(in the rows, 128 means zero)
Each row has a class, written after it.
[108,136,140,131,144,126,177,131,140,119,81,105,147,144,148,106,114,93,117,128,153,206,117,124,102,129,109,150,132,105,114,152,125,79,102,98,115,100,85,133,143,140]	Q_868
[126,97,84,163,105,156,181,96,116,135,180,153,126,166,173,136,110,165,142,158,140,61,171,124,79,140,105,159,107,101,64,115,149,116,129,80,110,82,109,119,139,141]	Q_42
[101,119,120,149,172,159,129,67,120,102,134,140,73,145,124,178,68,189,142,122,126,99,113,144,153,170,108,130,137,139,99,165,153,187,144,152,164,170,205,157,113,121]	Q_850
[111,114,110,115,153,160,127,132,104,97,139,111,135,113,139,132,156,164,122,117,101,163,105,97,184,190,60,103,131,154,136,123,91,122,123,142,198,145,112,127,167,128]	Q_820
[145,127,107,85,177,130,75,125,146,147,132,164,86,189,101,45,103,106,176,148,158,51,151,156,117,138,69,153,121,109,154,66,138,141,131,128,106,101,140,64,109,167]	Q_766
[117,124,127,139,141,129,189,129,158,93,113,114,153,178,91,124,114,98,120,128,140,162,135,149,187,144,77,124,100,84,88,174,170,122,134,152,108,112,101,194,134,136]	Q_154
[151,118,122,130,164,155,142,155,151,131,158,132,106,150,141,141,51,228,162,143,164,108,131,141,176,179,109,118,122,124,83,99,135,174,131,121,112,140,145,120,156,134]	Q_206
[138,120,115,132,152,193,119,46,134,135,135,141,79,159,117,151,138,162,138,149,113,112,169,114,85,155,119,146,108,135,86,119,93,114,137,145,141,131,171,135,137,119]	Q_340
[120,154,171,104,142,91,154,142,84,101,102,129,88,109,105,166,97,89,142,128,135,141,136,155,126,125,133,127,148,165,166,140,93,119,170,87,156,133,150,85,104,128]	Q_55
[140,146,159,149,165,119,141,140,111,84,97,128,141,164,155,167,94,95,147,115,157,182,83,132,110,136,89,143,149,112,118,169,120,103,138,162,95,82,118,132,165,141]	Q_154
[98,135,110,136,126,115,134,131,139,195,98,93,136,87,168,137,118,140,103,126,104,178,127,122,129,142,154,71,127,123,202,173,138,160,123,155,157,92,113,139,106,95]	Q_42
[147,41,125,104,119,165,163,97,124,80,136,97,153,111,165,240,120,153,137,107,126,127,98,144,133,115,178,130,160,134,114,131,165,202,135,106,165,104,183,139,122,114]	Q_868
[67,153,108,110,156,155,113,116,85,176,132,129,80,128,68,47,74,235,124,128,89,92,89,126,117,143,78,117,129,169,127,126,179,177,149,128,77,65,166,122,125,127]	Q_206
[142,143,151,167,148,136,158,118,135,108,160,142,124,129,93,91,85,169,122,128,132,122,156,160,115,154,106,163,105,110,63,121,192,107,100,142,121,117,182,140,111,126]	Q_766
[155,143,121,73,135,167,125,101,130,128,161,146,94,137,108,114,43,190,189,200,128,48,143,117,175,158,175,90,135,158,125,55,70,166,155,167,140,175,85,134,99,121]	Q_820
[120,46,124,115,110,101,196,62,139,114,60,83,142,92,155,188,118,117,97,87,96,202,147,123,80,112,144,168,158,111,105,156,208,133,123,136,144,101,204,142,106,109]	Q_868
[99,161,154,101,168,157,159,96,151,142,96,115,97,145,77,148,148,95,133,156,138,136,93,126,133,86,122,116,107,171,201,131,127,103,114,94,129,150,117,137,127,93]	Q_206
[113,145,76,135,154,174,213,125,123,168,148,106,156,159,97,124,162,208,104,169,112,116,120,110,148,140,44,98,131,130,107,116,117,205,74,93,63,129,108,139,154,99]	Q_154
[147,139,115,120,138,138,131,124,136,168,85,142,63,82,170,119,119,85,132,119,159,187,119,140,120,148,152,131,115,87,190,148,153,104,139,117,135,118,139,106,103,109]	Q_766
[142,100,132,161,135,100,158,151,159,128,61,124,158,137,161,168,124,79,158,108,147,150,98,129,124,170,94,131,125,112,120,133,120,129,90,160,104,123,114,136,192,100]	Q_766
[178,107,90,63,156,91,81,173,150,103,150,130,185,76,149,152,172,61,57,78,166,174,124,123,135,105,136,125,105,102,136,78,173,123,117,123,164,105,116,178,118,166]	Q_55
[138,155,120,111,113,74,173,144,88,141,121,153,115,127,66,98,110,179,124,121,109,121,186,119,99,125,134,107,125,190,153,99,150,126,116,128,172,99,164,98,135,43]	Q_850
[107,106,101,169,140,161,156,60,146,141,138,135,97,172,152,225,123,173,144,155,67,83,152,142,104,126,146,144,162,115,103,144,90,126,142,108,109,155,191,132,120,112]	Q_340
[189,140,120,100,185,136,145,133,140,135,113,140,20,170,91,125,86,169,134,129,150,128,91,166,159,179,136,153,103,110,127,144,168,166,133,163,147,118,180,148,128,144]	Q_868
[92,154,134,126,114,134,153,116,126,144,87,115,88,166,84,99,130,143,164,138,140,132,164,110,160,112,133,120,125,135,162,165,110,104,151,123,140,95,97,150,118,95]	Q_42
[122,125,161,145,146,89,90,130,160,80,177,145,99,179,83,131,105,135,215,87,103,69,130,163,180,138,90,141,148,102,143,135,140,112,147,230,87,112,145,107,168,133]	Q_154
[138,153,129,148,176,158,92,113,128,106,208,126,131,166,157,103,134,153,166,151,156,140,162,136,157,131,103,109,181,77,125,113,111,118,110,139,113,137,111,140,99,152]	Q_850
[140,134,145,145,136,92,191,143,102,57,136,103,140,166,105,116,119,99,118,106,104,144,141,135,174,149,66,146,128,95,95,129,120,107,117,167,140,130,109,151,163,148]	Q_206
[116,197,129,137,175,95,156,125,82,87,136,125,131,150,79,84,144,79,129,127,136,120,123,143,99,137,75,151,162,80,110,143,129,119,134,151,105,110,106,130,143,111]	Q_340
[216,103,141,82,157,120,130,169,141,76,123,130,111,124,129,171,101,145,160,138,152,185,114,165,171,174,167,167,141,94,121,118,143,130,148,160,181,162,186,155,108,129]	Q_868
[160,81,82,92,154,70,94,174,133,44,164,120,180,130,154,126,149,151,92,74,154,200,174,121,152,103,98,127,132,97,110,139,167,145,138,155,165,130,180,203,119,140]	Q_850
[89,94,101,138,134,76,180,144,170,117,126,80,195,153,112,129,142,69,151,160,131,117,100,127,121,156,139,138,146,99,127,159,132,163,100,161,71,100,103,144,150,90]	Q_42
[135,143,133,106,126,152,208,87,150,84,153,62,130,125,118,47,118,116,127,146,128,173,146,132,100,150,99,114,106,122,89,131,97,136,120,120,123,110,74,148,160,157]	Q_820
[188,120,101,112,177,139,160,140,143,80,132,125,117,175,119,116,129,91,131,114,119,199,68,114,144,173,100,151,101,66,113,159,165,106,80,190,121,43,99,214,181,137]	Q_868
[170,98,125,152,171,140,207,95,174,72,161,89,50,237,116,155,133,199,170,122,93,133,175,131,162,142,42,147,127,118,104,156,105,100,101,167,123,116,176,157,187,153]	Q_820
[131,115,100,112,130,121,86,85,156,47,126,106,123,84,151,147,142,93,112,96,162,177,121,95,114,90,170,157,121,105,142,201,154,178,144,118,182,120,168,158,110,131]	Q_820
[150,145,127,128,124,180,111,90,194,95,148,113,98,124,143,114,111,204,161,147,79,144,111,139,133,147,86,156,127,118,93,125,73,136,132,106,141,176,156,169,154,190]	Q_820
[108,111,119,98,149,234,150,106,151,128,148,96,99,173,73,68,134,185,124,173,181,116,125,128,205,145,91,135,111,99,83,126,161,150,117,137,95,120,106,196,80,162]	Q_868
[108,115,145,148,148,157,166,124,132,146,134,98,149,146,142,103,108,60,149,121,97,175,72,143,123,163,154,140,109,101,124,167,143,101,107,114,110,67,66,115,174,125]	Q_42
[127,35,112,170,138,174,199,124,136,114,168,60,132,188,173,169,108,181,153,132,116,102,149,170,119,169,126,206,162,80,83,164,167,112,132,171,102,87,192,118,122,139]	Q_42
[121,104,137,125,123,136,95,134,194,97,144,119,155,105,135,130,109,137,132,75,87,209,151,144,172,147,92,101,73,128,136,218,161,162,133,64,205,118,121,154,167,155]	Q_55
[138,72,89,91,157,120,137,122,170,102,164,127,170,134,172,115,133,68,107,152,202,146,99,138,82,145,185,136,110,113,111,146,186,128,138,112,97,119,117,141,119,132]	Q_766
[141,164,97,132,164,138,112,143,118,113,194,113,95,148,132,92,144,161,143,103,161,109,149,144,109,114,107,115,128,94,140,108,110,174,122,98,130,14,141,114,142,154]	Q_42
[108,137,144,113,162,168,140,138,99,167,74,125,90,195,117,142,85,160,117,131,120,149,114,124,170,94,155,112,121,178,177,163,133,97,153,97,150,109,116,132,112,118]	Q_206
[108,130,143,132,124,115,95,114,153,180,93,134,37,182,122,109,81,226,159,90,155,92,144,147,200,106,178,81,163,152,114,150,124,187,187,112,82,141,152,130,121,156]	Q_766
[113,138,123,169,102,103,97,113,96,113,150,127,111,95,150,154,120,167,136,71,79,123,124,116,141,102,145,147,188,85,136,145,148,178,132,114,140,48,187,96,123,134]	Q_42
[112,116,100,65,151,169,149,98,161,172,136,146,143,71,127,121,81,139,105,143,66,157,70,114,127,130,54,116,108,112,121,90,202,129,108,84,65,117,97,186,128,159]	Q_55
[136,124,115,89,174,131,135,121,125,99,194,123,84,137,93,124,96,160,113,130,156,63,116,134,189,129,150,100,116,138,140,108,172,163,141,191,141,139,129,149,99,130]	Q_820
[116,150,138,116,173,171,120,95,168,148,102,136,113,190,101,128,119,148,143,136,134,185,133,131,164,116,115,85,90,153,161,201,144,132,143,94,156,123,101,155,139,119]	Q_154
[113,161,110,136,155,185,179,125,93,105,130,134,102,201,136,126,125,177,135,147,151,131,113,108,123,105,58,149,176,130,112,112,92,99,109,49,100,79,128,125,147,142]	Q_850
[95,189,150,152,141,135,117,133,172,146,90,114,86,196,77,86,109,146,135,140,131,101,92,135,131,126,127,145,117,166,156,159,92,115,116,125,117,107,119,116,162,142]	Q_206
[121,117,148,141,156,97,221,124,112,129,73,91,156,154,149,131,110,21,132,106,113,220,103,153,156,143,109,122,171,72,117,160,158,118,109,101,107,135,80,131,152,115]	Q_850
[144,150,102,139,154,131,201,121,129,108,152,124,147,195,168,98,100,132,130,168,110,171,130,122,116,176,81,136,162,95,123,155,118,87,96,120,135,128,74,131,160,134]	Q_850
[140,126,117,160,112,98,174,132,175,123,143,105,191,121,128,79,167,55,145,146,85,196,108,108,109,178,107,114,106,103,102,146,117,117,62,112,106,95,51,124,212,109]	Q_820
[186,143,160,123,175,125,119,130,98,117,172,154,94,188,92,111,125,148,180,154,84,117,118,157,128,128,70,148,150,122,148,108,149,90,110,196,96,149,159,149,130,127]	Q_850
[132,87,101,38,119,100,177,124,158,108,136,126,137,88,151,212,108,118,97,136,151,134,120,105,163,148,186,95,165,164,181,101,152,132,158,99,185,131,118,104,115,110]	Q_55
[144,154,121,129,166,136,127,148,143,183,105,109,127,133,98,100,86,131,140,181,182,69,92,180,103,209,150,154,130,118,96,93,119,188,133,215,68,160,140,104,108,125]	Q_154
[80,87,111,181,170,169,126,119,105,122,203,133,157,126,171,210,142,200,187,129,101,88,108,108,133,154,85,139,170,123,114,104,116,113,94,130,97,113,154,109,159,88]	Q_42
[65,154,129,154,137,108,188,93,206,124,97,118,118,142,173,136,72,137,134,141,144,204,102,107,133,154,135,114,161,97,116,182,116,76,107,99,93,121,69,150,157,136]	Q_868
[117,91,73,112,165,127,169,90,178,175,93,125,113,109,143,130,146,111,74,131,191,142,114,121,151,188,113,114,120,93,64,70,173,151,111,125,90,153,146,166,115,141]	Q_766
[152,142,119,138,148,188,108,95,86,105,149,164,51,175,148,118,88,141,173,135,168,123,119,125,119,138,154,166,142,84,86,136,124,119,147,90,120,47,123,120,115,166]	Q_868
[142,121,109,108,117,107,102,154,140,158,134,134,161,95,87,123,171,125,138,132,76,132,133,173,119,178,140,90,118,131,125,93,124,145,159,147,148,120,157,145,144,87]	Q_340
[136,93,122,142,127,140,121,76,108,99,157,157,86,166,118,116,69,142,188,155,111,85,192,92,120,123,127,155,99,136,112,166,134,158,127,128,137,120,141,75,120,109]	Q_820
[106,137,145,105,124,93,165,91,76,89,140,108,96,130,86,110,102,102,128,78,83,106,146,152,153,80,135,121,133,115,168,171,178,177,168,126,176,84,135,124,104,124]	Q_42
[88,133,178,149,164,160,123,105,143,160,118,105,105,213,93,171,147,167,182,126,70,95,87,201,169,106,71,104,184,156,188,165,143,133,158,128,102,114,162,106,131,147]	Q_154
[146,127,112,72,87,116,194,140,97,90,128,121,98,102,124,121,99,169,119,146,85,123,150,102,167,142,115,124,137,161,178,105,82,130,152,129,197,158,123,83,130,111]	Q_820
[66,134,156,170,145,161,201,92,110,83,104,92,184,128,138,179,116,58,108,132,122,169,48,135,103,156,104,158,167,113,104,174,142,100,113,129,105,78,118,114,143,123]	Q_154
[151,121,139,129,150,166,99,106,112,78,192,146,107,114,158,202,134,195,129,138,148,124,151,125,113,103,121,141,160,115,121,124,130,123,155,132,132,137,209,118,101,125]	Q_340
[131,155,165,128,119,153,201,139,97,134,90,120,79,170,153,144,122,147,115,137,145,221,106,106,151,97,122,101,155,162,180,188,106,89,128,62,131,111,106,107,150,109]	Q_850
[82,136,131,130,130,117,131,147,139,119,119,116,161,131,126,140,93,120,118,158,144,86,114,137,132,110,142,125,121,152,150,129,104,143,133,123,122,164,111,124,109,121]	Q_206
[117,116,115,151,152,125,142,134,235,145,128,109,157,179,117,113,138,123,152,151,125,146,117,122,144,155,94,127,96,108,112,133,129,98,75,149,70,134,90,175,189,126]	Q_206
[143,108,150,153,166,143,116,131,174,102,158,135,143,180,107,146,132,120,136,182,189,163,133,119,158,106,147,123,80,110,97,188,155,143,81,137,87,143,121,196,97,124]	Q_868
[120,123,127,137,178,165,187,84,109,103,192,92,138,180,112,106,109,142,114,126,126,154,162,146,158,145,107,90,118,98,59,135,134,137,129,164,86,96,98,176,120,155]	Q_154
[118,77,126,114,168,118,88,135,133,137,147,108,134,75,129,151,105,163,94,47,111,191,148,125,163,135,128,90,78,153,98,162,163,205,122,118,142,137,166,148,144,135]	Q_55
[150,155,119,124,125,154,161,108,141,139,100,149,62,152,149,145,92,151,155,193,165,130,96,93,103,171,117,129,156,119,148,107,89,125,101,133,102,49,122,101,136,130]	Q_868
[142,163,130,101,145,139,164,154,147,190,72,118,89,155,99,111,132,125,111,144,157,135,98,148,184,141,173,95,147,139,183,106,129,125,126,117,133,118,113,127,107,110]	Q_766
